Each row is followed by its class.
-41 -39 13 -16 -5 15 -13 -18 11 72 27 28 -28 -29 7 -7 -35 28 29 27 -18 -23 -10 14 41 23 -33 -42 77 27 10 -14 -28 31 -31 14 21 -15 -26 -12 -10 3 -> z179
-18 -57 -1 44 -10 23 32 -23 -34 47 25 7 -23 -74 31 -24 -43 32 -55 -48 -4 -15 -6 -29 -3 -36 -36 -43 -25 19 3 -28 13 35 -46 26 13 48 8 2 -21 7 -> z143
21 7 21 2 -14 -10 29 24 -12 1 -9 -18 -19 4 -5 0 -20 -36 1 4 24 -52 19 9 -20 -21 -37 13 32 11 -43 10 2 19 13 -35 -14 0 17 -28 -6 -33 -> z782
57 -23 13 6 -18 -13 22 26 -33 -4 -20 -8 -48 -24 -6 11 -47 9 -15 -22 15 -39 24 0 12 -22 -51 14 29 36 -30 1 -19 -5 5 -18 -18 2 14 -15 6 -21 -> z311
-17 -10 -5 -18 2 0 35 -9 26 -25 19 -8 1 -21 -27 23 4 5 -13 -17 -9 -39 -9 -27 -31 -7 -31 42 -12 -1 -6 4 18 28 -31 20 -17 0 -4 6 16 -16 -> z311
6 -10 -19 16 -23 -17 22 -11 28 -16 18 -11 -28 2 -13 41 -8 -46 -18 -28 -20 -53 9 -46 -31 -13 -42 14 -19 10 -28 4 -2 26 -24 -2 -16 16 -11 -4 3 -40 -> z378
6 -4 9 -26 -6 0 16 11 -3 9 21 -12 -25 -5 -48 -3 -23 7 -45 -7 15 -12 1 -9 -5 8 -35 35 12 10 -6 30 -21 29 -21 -11 0 2 3 0 9 7 -> z462
-15 27 56 19 13 26 -49 -21 8 0 30 16 -8 5 2 -20 6 -20 -47 -9 -21 -38 -29 -19 -16 -2 -13 -25 11 -24 -7 9 -23 -9 9 52 -13 8 -9 -12 15 5 -> z870
0 1 4 -48 -14 20 -16 4 28 -4 -6 -12 -38 19 -51 6 -14 29 28 18 7 -15 3 24 12 30 -13 9 58 2 17 37 -29 34 -22 1 3 -41 -10 -5 32 3 -> z143
80 -9 5 -5 2 -36 6 17 -19 18 -2 -20 6 48 -9 -4 -9 -50 -13 8 -2 0 16 -6 31 -77 0 -7 24 25 -32 3 -38 -14 29 -19 0 6 35 -26 -21 -38 -> z870
-22 -56 17 12 -1 4 18 3 -29 66 45 24 -16 -48 -9 -14 19 16 -2 18 -11 -1 -16 -6 12 3 -24 -24 8 -3 10 -20 17 21 2 0 -17 6 -19 -17 -30 12 -> z174
22 1 13 17 -13 16 -40 -68 16 57 41 13 -29 16 -39 -20 0 -12 15 28 3 26 6 -19 -8 -8 -26 -1 42 45 -26 -9 -22 55 -48 -32 55 -9 14 -17 4 5 -> z337
54 -18 -12 30 -15 12 39 30 -48 -13 -33 -12 -48 -26 15 25 -37 -20 -20 -6 26 -40 -5 -8 9 -59 -28 -14 -1 16 -30 -20 2 3 30 -37 -35 19 29 -11 -25 -33 -> z311
-21 -42 -3 18 27 -44 19 -14 -31 50 31 25 -30 -35 10 -16 -24 -7 -42 -9 -19 13 -9 -8 14 55 -43 -19 33 6 9 -50 -28 17 -32 -5 16 -1 -62 1 -41 -14 -> z337
10 -51 31 -3 10 -26 -35 -16 7 74 65 2 -50 33 -35 -24 30 11 -12 16 -13 27 -6 22 25 5 -10 -47 32 36 -30 -3 -13 2 -13 -10 14 5 7 -23 -20 -51 -> z143
-29 -4 13 13 9 -16 19 9 32 73 48 2 16 23 23 -4 25 -18 -25 17 6 -18 1 -13 42 -23 13 -22 31 3 3 -14 -5 52 21 16 -10 11 -15 -30 -22 -45 -> z179
6 -10 41 33 -24 -3 29 -18 -6 -7 22 30 1 -78 -16 -12 -13 53 -63 -38 1 -33 -30 -6 25 -16 -41 -1 6 28 -28 -29 -10 62 -29 18 2 17 -14 -7 7 -4 -> z782
16 -16 -30 -2 -20 19 -1 1 9 -21 17 -18 -33 48 -71 44 28 -30 21 26 26 -7 -2 -5 -22 -13 -12 18 -5 1 -27 27 35 40 -18 -29 9 13 17 20 4 -60 -> z782
46 14 -1 18 -17 -7 -5 45 -26 4 -33 -24 -19 1 18 13 -16 -20 10 -12 35 -28 21 0 12 -55 -24 -2 14 -10 -9 -1 -7 -2 48 -29 -6 15 48 0 -6 -24 -> z640
-13 -61 29 18 -5 6 -3 -34 1 31 46 10 -26 -40 -7 -17 -31 31 -34 -18 11 20 20 12 3 -5 -64 2 6 69 -33 -24 0 30 -45 -13 43 8 5 26 6 2 -> z640
-11 -43 -4 29 5 13 -64 -28 61 98 79 15 -57 16 -30 1 45 -20 14 35 7 15 -9 -13 -11 -9 33 -59 38 18 3 19 14 36 -19 2 17 -2 3 -7 -13 -29 -> z311
-5 -52 23 20 16 1 -24 -53 -6 28 49 19 -17 -8 -33 -6 -18 6 -39 -3 -6 30 -2 -14 -30 -3 -61 -18 6 48 -38 -34 -10 28 -73 -18 36 3 6 26 -24 7 -> z337
-31 -15 18 33 -22 1 22 -34 0 50 33 21 2 -25 22 -5 12 35 -68 -15 15 -14 -10 -11 22 -29 -12 -28 19 20 -13 -54 -45 84 -29 10 23 32 -3 6 0 -9 -> z337
24 -30 50 14 16 -10 -5 -42 20 35 35 -9 -10 -44 -11 -22 -11 4 -67 -71 -23 -19 3 -31 -22 -25 -49 -5 -16 47 -17 -1 2 3 -17 37 15 13 8 -22 17 4 -> z179
-30 -7 13 -2 5 -2 4 -10 14 58 22 12 0 20 -20 -17 3 -18 5 44 11 -6 -8 5 22 23 19 -24 93 -6 23 2 -43 88 -23 12 23 -22 -29 -6 -24 2 -> z179
93 4 13 -4 -15 -12 -24 34 -20 27 30 -37 -28 61 -35 9 13 -74 -16 -9 27 -13 59 -38 -42 -67 -25 -10 3 42 -37 41 -26 -2 53 -18 3 -1 45 -20 -23 -23 -> z462
4 -7 42 -28 1 20 -53 -25 -1 -16 9 18 -36 -18 -31 -44 -18 24 -16 6 -33 -33 -23 13 -2 31 -32 -18 44 3 -14 19 -37 -11 -15 34 1 -38 -1 -13 44 15 -> z462
114 51 11 -2 -26 0 -10 15 -26 9 13 -15 0 20 -15 -6 -10 -69 -12 15 3 1 23 -40 -9 -86 -14 10 8 40 -23 26 -39 -21 67 -13 22 -2 67 -13 4 -3 -> z311
-33 -11 -1 -13 -50 8 -5 -13 37 47 -15 8 -32 -1 -3 37 -28 -1 52 23 11 -14 -10 6 -7 -14 -37 20 68 33 -5 55 8 7 -22 -15 14 -7 6 -9 -2 -39 -> z103
40 -39 9 27 -8 -23 -21 25 10 16 -4 -6 -54 -17 12 10 -34 -16 -1 1 13 -35 10 19 8 -79 -38 -33 51 40 -84 -65 -41 -6 11 -46 -21 6 57 8 -20 -44 -> z311
-50 -17 9 17 -23 -10 11 -46 28 28 9 12 13 -35 20 11 -39 42 -54 -29 -15 7 -9 4 12 -2 -16 -8 -4 45 -1 -49 -24 39 -47 4 34 3 -11 -8 11 5 -> z103
-18 -3 33 1 -23 34 -9 -4 -5 6 21 21 -18 -21 7 20 -23 36 -33 2 -9 -44 -12 -5 -15 10 -39 -25 17 11 5 12 -10 -4 -1 41 -15 -13 -17 -14 20 11 -> z143
-19 -19 32 6 32 -2 1 -47 22 -24 25 0 13 -38 -15 -29 -19 18 -47 -34 -23 0 -2 -3 -28 7 -56 1 -36 37 -23 -49 9 11 -44 4 6 -11 -10 3 11 8 -> z870
7 12 -21 -36 -3 -11 54 10 -21 -46 3 -13 30 17 -51 -6 -25 -9 -18 -5 -23 -17 -13 -17 -5 12 4 41 -1 -5 3 -9 -22 -14 -6 28 -15 -10 10 14 18 -10 -> z233
13 38 27 7 -32 37 0 5 -41 -12 11 5 14 4 11 -40 -9 -54 -6 3 -24 -50 13 -41 -17 -7 5 23 -9 -10 -6 37 -2 15 20 30 7 14 7 -27 26 46 -> z870
22 -53 38 23 -13 12 11 10 -13 19 16 9 -47 -50 10 16 -36 24 -39 10 24 -52 9 15 -13 -49 -68 -21 46 34 -31 -25 -34 40 16 -20 -30 -20 -9 -7 -21 -2 -> z378
-2 -1 18 6 -13 3 11 -26 -2 -15 22 24 -1 -47 16 2 4 6 -50 -14 -28 -24 -11 -29 -61 31 -21 14 -35 16 -10 13 -1 -5 -13 20 -24 -7 -19 -15 18 43 -> z233
6 -37 28 32 2 14 -51 -34 3 55 28 12 -19 6 -4 -4 -7 -8 -17 2 9 14 -8 -8 -11 -34 -23 -39 10 35 -23 9 -3 -6 -32 -1 40 41 35 17 -11 -14 -> z870
-3 -33 16 4 -6 9 -36 -31 -4 57 39 -1 -27 -8 -15 -26 22 38 -39 -2 26 15 4 13 14 6 -14 -24 23 18 -13 -33 -27 72 -31 -1 37 9 20 13 20 -7 -> z174
-3 51 24 1 -15 47 -49 -5 53 15 44 10 -19 5 -39 8 10 -12 -10 -1 -16 -51 -15 -28 -30 -15 17 -21 6 -2 10 54 -8 11 34 52 -35 -35 0 -35 30 7 -> z179
5 44 31 21 4 32 -13 -26 -18 7 43 10 4 -24 -18 -18 -7 -42 -31 6 -33 -47 -25 -40 -41 -6 9 -2 -6 -20 7 -10 -44 1 12 50 -16 -5 -3 -8 19 34 -> z311
-10 -8 31 19 -1 -6 -13 -51 21 -6 15 16 6 -41 -9 -17 -24 8 -36 -25 -31 -7 11 -15 -62 1 -48 -4 -20 50 -44 -14 3 13 -54 13 20 -16 13 -2 18 20 -> z179
-1 -33 -3 5 -14 -12 53 -8 -19 10 8 -9 -50 -39 -6 21 -6 -7 -27 -12 15 -47 -16 -5 -14 0 -48 16 4 10 -38 -21 2 51 -17 -28 -21 15 -10 -14 -28 -28 -> z174
21 -13 33 17 -6 -21 -1 -70 11 40 23 -7 23 -24 -6 -39 -41 -25 -41 -31 -32 -8 -2 -13 -10 -20 -2 17 17 55 -34 -33 -57 37 -55 17 29 -1 11 -1 12 20 -> z378
19 8 -24 -12 -22 -3 8 -9 25 -37 -21 -13 -33 9 -21 31 -3 -14 16 11 -17 -25 -4 -9 -24 -5 -6 25 -11 -2 -17 38 9 13 -20 -8 -6 -14 3 -10 9 -15 -> z143
9 14 -1 -12 -42 -12 30 -19 40 19 16 -9 -16 -3 -21 35 -9 -49 9 15 -3 -60 -22 -24 -24 -32 -20 55 26 33 -35 32 -9 44 -5 -4 1 4 29 -7 -2 -24 -> z640
-36 -48 25 -9 -11 -13 -18 16 34 111 40 8 -13 24 -15 -3 6 -2 31 20 1 14 -11 24 82 -13 16 -39 81 16 23 16 -16 17 -5 2 4 6 -2 1 -27 -17 -> z640
42 -17 25 17 -19 -16 -27 0 -5 19 6 -14 -43 34 9 -13 -32 -28 -25 8 8 -18 28 17 15 -36 -34 -21 43 52 -44 -22 -35 22 17 -7 16 1 37 1 -11 -55 -> z782
84 28 8 -1 -2 -18 6 11 -22 -13 1 -25 -6 32 -21 -3 -29 -64 -19 3 16 -33 27 -16 -16 -48 -36 9 29 14 -43 -8 -45 0 51 -24 -11 -10 38 -23 -17 -13 -> z174
-13 -34 47 8 -17 48 -9 -12 -17 47 26 29 -23 -65 0 -30 -5 43 -23 2 9 -52 -23 -2 -35 5 -9 10 32 4 -9 48 15 34 -18 34 -22 1 -6 -17 16 47 -> z378
-18 -52 22 36 -13 3 12 -49 -5 47 49 4 -12 -23 11 -14 -6 32 -84 -15 10 -18 10 8 -15 -22 -9 -27 -8 51 -40 -60 -32 64 -28 14 17 30 9 21 -3 -7 -> z233
55 0 2 3 -9 -4 -35 47 -31 28 -14 -15 -39 28 17 -10 -14 -12 -12 20 37 8 32 7 9 -43 -12 -7 43 19 -24 -1 -21 -12 61 -7 17 -7 39 2 -18 -33 -> z103
14 68 23 -12 -17 18 -60 4 40 -22 0 16 5 38 -5 -30 12 -26 16 31 -14 -15 1 -14 8 30 30 -12 42 -3 4 49 -24 28 16 20 12 -41 14 -20 33 32 -> z179
-27 12 46 0 -9 16 13 -27 -14 -22 10 12 8 -65 7 -39 -21 24 -67 -19 -24 -61 -22 0 -14 41 -17 28 -4 -12 6 -8 -40 46 -13 30 -13 -12 -31 -14 46 61 -> z462
39 13 27 -12 -19 -27 26 29 -27 -39 -14 -20 -9 12 7 2 -37 -6 -31 -4 -12 -45 20 14 -19 -23 -40 7 9 27 -47 -33 -52 -12 26 -8 -37 -12 32 -5 -16 6 -> z143
-8 -6 46 47 -23 3 -23 -57 7 39 9 16 -3 -35 39 3 -50 17 -50 -16 5 10 -3 -8 9 1 -63 -12 9 59 -10 -9 -16 39 -51 -6 49 26 1 19 -4 0 -> z143
-25 0 51 18 -4 29 -47 -7 -8 26 7 26 -32 -17 20 -3 -2 47 -13 -2 1 -67 -22 9 5 32 -7 -24 35 -8 -22 18 0 12 -12 50 -28 0 -16 -25 14 -4 -> z179
-70 -58 19 20 -23 2 59 -1 -28 82 -5 35 -13 -87 49 -23 -25 68 -8 8 4 -11 -37 22 70 16 1 -5 42 9 28 6 29 38 -26 19 10 19 -53 -17 -31 -2 -> z103
-55 -6 24 18 -5 17 -27 10 20 52 36 27 -37 -8 8 -30 -2 52 25 49 15 -1 -16 24 91 29 -8 -28 80 -14 15 -29 -28 65 -12 6 26 2 -29 6 1 -35 -> z143
4 -28 -6 4 0 22 -4 -9 11 -5 0 -7 -25 9 -42 23 -10 -38 -11 -8 -3 -10 -14 -20 -33 -41 -17 -6 -1 -2 -2 51 14 -11 7 8 -8 1 4 -4 -3 -32 -> z103
15 -19 11 42 9 22 -30 -60 24 33 28 22 -9 -31 3 -22 -24 13 -44 -17 9 40 -18 -31 8 -10 -17 -23 1 53 10 -9 1 50 -51 5 38 4 -3 -14 -2 5 -> z870
-7 -9 11 1 -8 -6 -11 -37 15 -6 9 -14 9 17 -19 -26 -22 7 -42 -13 7 32 9 17 2 30 4 1 24 32 -7 -29 -48 36 -57 -7 33 -14 4 32 22 36 -> z103
1 -48 29 6 10 17 -56 -32 3 65 49 2 -26 5 -25 -28 -21 10 -40 -29 -6 43 1 12 24 -18 -21 -72 34 32 1 -26 -28 -2 -43 17 42 7 9 11 4 0 -> z782
-24 -60 21 23 10 -30 1 -26 17 97 52 23 -15 -39 25 2 -4 4 -8 2 -16 20 -5 -18 -6 28 -19 -6 25 35 26 3 -13 4 -39 4 12 -2 -43 -24 -10 -10 -> z378
0 8 13 -4 -27 3 -44 -49 23 9 59 20 12 40 -39 -17 6 -14 14 47 -23 46 -10 -3 39 7 -20 -4 36 44 -23 -36 -23 36 -36 -18 73 -17 27 19 22 3 -> z640
-45 -40 -26 4 -25 8 23 -6 10 -6 5 -15 -37 -16 3 32 0 13 4 0 -1 -32 10 -2 -31 -3 -24 7 -23 -5 1 -12 13 34 -32 -10 -4 12 1 30 9 -22 -> z233
-35 4 36 14 -4 25 -1 -7 -19 7 42 7 -10 -39 9 -41 13 16 -42 0 -12 -50 -16 -12 -38 22 -5 -10 -10 -21 6 -18 -26 9 7 46 -20 8 -1 6 19 41 -> z462
70 6 23 -5 -17 -29 17 0 -17 -26 14 -14 -23 12 -20 -17 -44 -36 -47 19 1 -10 13 18 -7 -44 -57 19 25 53 -65 -25 -52 -8 28 -50 3 -13 62 1 -5 -1 -> z640
-62 -36 6 2 -4 3 -15 -7 34 62 48 31 -28 -11 18 -12 1 49 13 33 2 17 1 11 54 24 -2 -47 60 12 39 -20 -13 72 -41 2 32 -14 -29 -7 -15 -6 -> z311
-30 -43 -1 -29 23 -21 14 -4 17 73 44 -1 -4 -6 4 -38 -36 28 -8 -15 -19 22 -9 16 44 25 17 -17 36 28 22 10 -4 -23 -32 28 11 -11 -18 -28 -5 -22 -> z143
-16 0 40 2 -5 30 1 -20 -9 10 42 9 0 -7 -38 -22 0 4 -41 4 -11 -40 -6 -15 -39 17 4 8 19 -10 -7 6 -30 29 -20 51 -21 -5 -15 10 10 53 -> z233
54 -31 20 10 9 -29 -10 39 -37 26 -7 -27 -45 32 19 11 -9 -15 -38 -12 33 11 28 19 2 -18 -26 -1 24 18 -43 -20 -12 -35 11 -28 -14 14 19 -9 -17 -31 -> z782
61 -11 5 27 -42 -28 -45 8 9 44 18 -21 -52 64 10 10 -2 -54 5 38 -4 15 56 2 -30 -78 -17 -25 20 47 -52 7 -16 -11 33 -49 17 -10 67 -32 -13 -42 -> z143
-32 18 32 -2 -4 38 -55 -9 25 -3 29 35 -5 -51 14 -15 -24 22 -16 -21 -27 -36 -15 -15 -23 -5 -26 -33 23 6 -6 -18 -23 -6 -4 51 -1 -22 3 2 28 31 -> z311
-10 19 -6 7 -18 6 37 23 6 -12 -4 -20 -24 12 1 19 -5 -30 -5 7 4 -36 5 -29 14 0 -23 7 -2 -15 11 -1 1 45 8 -5 5 16 -9 -3 -4 -24 -> z143
26 -46 47 14 24 -14 -29 -62 -19 18 15 10 -4 -29 -9 -29 -14 30 -59 -49 -9 25 -16 4 -5 12 -36 -28 4 30 -26 -11 -19 -22 -54 22 25 14 5 4 5 18 -> z174
-34 -59 -12 29 -33 -35 64 -16 7 5 21 -14 -10 -20 -1 32 -8 2 -9 -8 -14 -26 -4 1 -20 -32 -34 20 -15 11 -17 -18 7 19 -45 -18 -12 32 8 16 -3 -47 -> z143
9 9 8 11 15 -3 -17 -38 24 11 24 -7 21 17 -17 6 -6 8 -29 -7 2 19 2 -6 7 -12 -7 -8 -4 19 -3 -30 -15 32 -24 -10 34 2 12 -6 4 3 -> z179
11 37 28 -14 -1 33 -33 0 15 7 35 14 -15 -8 -3 -49 -4 -14 -52 -6 -12 -33 -20 -26 -5 -15 6 -49 20 1 -23 16 -13 9 24 37 0 -9 24 -16 -2 32 -> z233
-33 -20 12 51 -9 38 -17 -42 0 40 16 24 1 -32 46 -28 -28 46 -36 5 25 10 -11 10 75 -11 16 -47 23 22 -5 -56 -5 86 -49 9 44 7 -11 12 -2 19 -> z640
34 9 12 9 -13 -2 34 21 -16 -30 -20 -29 -23 12 -7 16 -29 -16 -38 -15 24 -60 41 5 -11 -10 -28 13 21 10 -19 -6 -27 44 23 -8 -28 -23 -13 -19 10 -5 -> z179
-13 -24 8 0 -1 -10 31 -13 26 -29 6 -24 13 50 -29 30 -10 -17 -14 15 14 -23 27 10 -20 -7 -6 0 3 15 0 20 -36 -3 -17 -8 2 -1 -2 20 24 -19 -> z462
-23 -14 29 41 -8 9 -1 -8 14 10 28 8 -26 -2 -9 38 -16 -16 -48 1 -1 -50 -20 -10 -37 -4 -18 -13 7 5 -5 -10 -17 27 6 7 -30 8 -4 -10 -11 -4 -> z179
-22 -41 16 -29 18 11 -25 -4 33 95 54 23 -18 24 -27 -17 24 44 3 44 22 31 -6 24 65 4 14 -47 82 31 1 6 -14 35 -25 15 21 -13 -13 -5 -3 -34 -> z311
-25 22 32 -12 -13 34 20 10 -24 -23 -7 18 0 -44 5 -38 -16 25 -44 7 -4 -40 -40 8 -4 23 1 15 22 -30 9 11 -12 22 -3 35 -10 -1 3 -6 36 37 -> z782
-5 -16 -10 -38 -1 -28 32 -7 -7 -79 -5 13 5 -20 -29 20 27 71 -9 23 -13 3 -30 27 2 32 -44 55 -15 -2 -19 -32 14 18 -33 -18 -7 -26 -18 7 19 -19 -> z870
24 -8 45 8 0 9 -34 -55 -3 17 21 19 -26 -57 11 -31 -45 23 -56 -25 -5 17 -10 -9 10 -5 -72 -5 30 44 -18 -4 -30 27 -49 5 47 -24 -1 -9 23 22 -> z640
55 -27 15 12 -2 -38 -10 -3 -4 11 6 -18 -33 25 -8 10 -37 -27 -45 -15 6 -20 37 -6 -26 -24 -43 13 14 42 -41 22 -21 -6 -15 -20 2 -2 24 8 -16 -12 -> z337
-38 -58 5 -9 -17 -32 22 -19 15 75 23 12 -20 -40 18 10 19 84 -18 16 -1 -11 -5 43 30 25 -7 -27 32 17 1 -22 -24 59 -57 -2 -5 -9 -36 -7 -2 -7 -> z143
63 -58 26 14 -25 -22 -6 23 -29 53 -4 0 -29 -2 -12 8 -58 -4 -13 -17 21 8 22 5 47 -42 -58 -7 82 61 -17 21 -37 9 -12 -23 1 2 19 0 -18 -22 -> z179
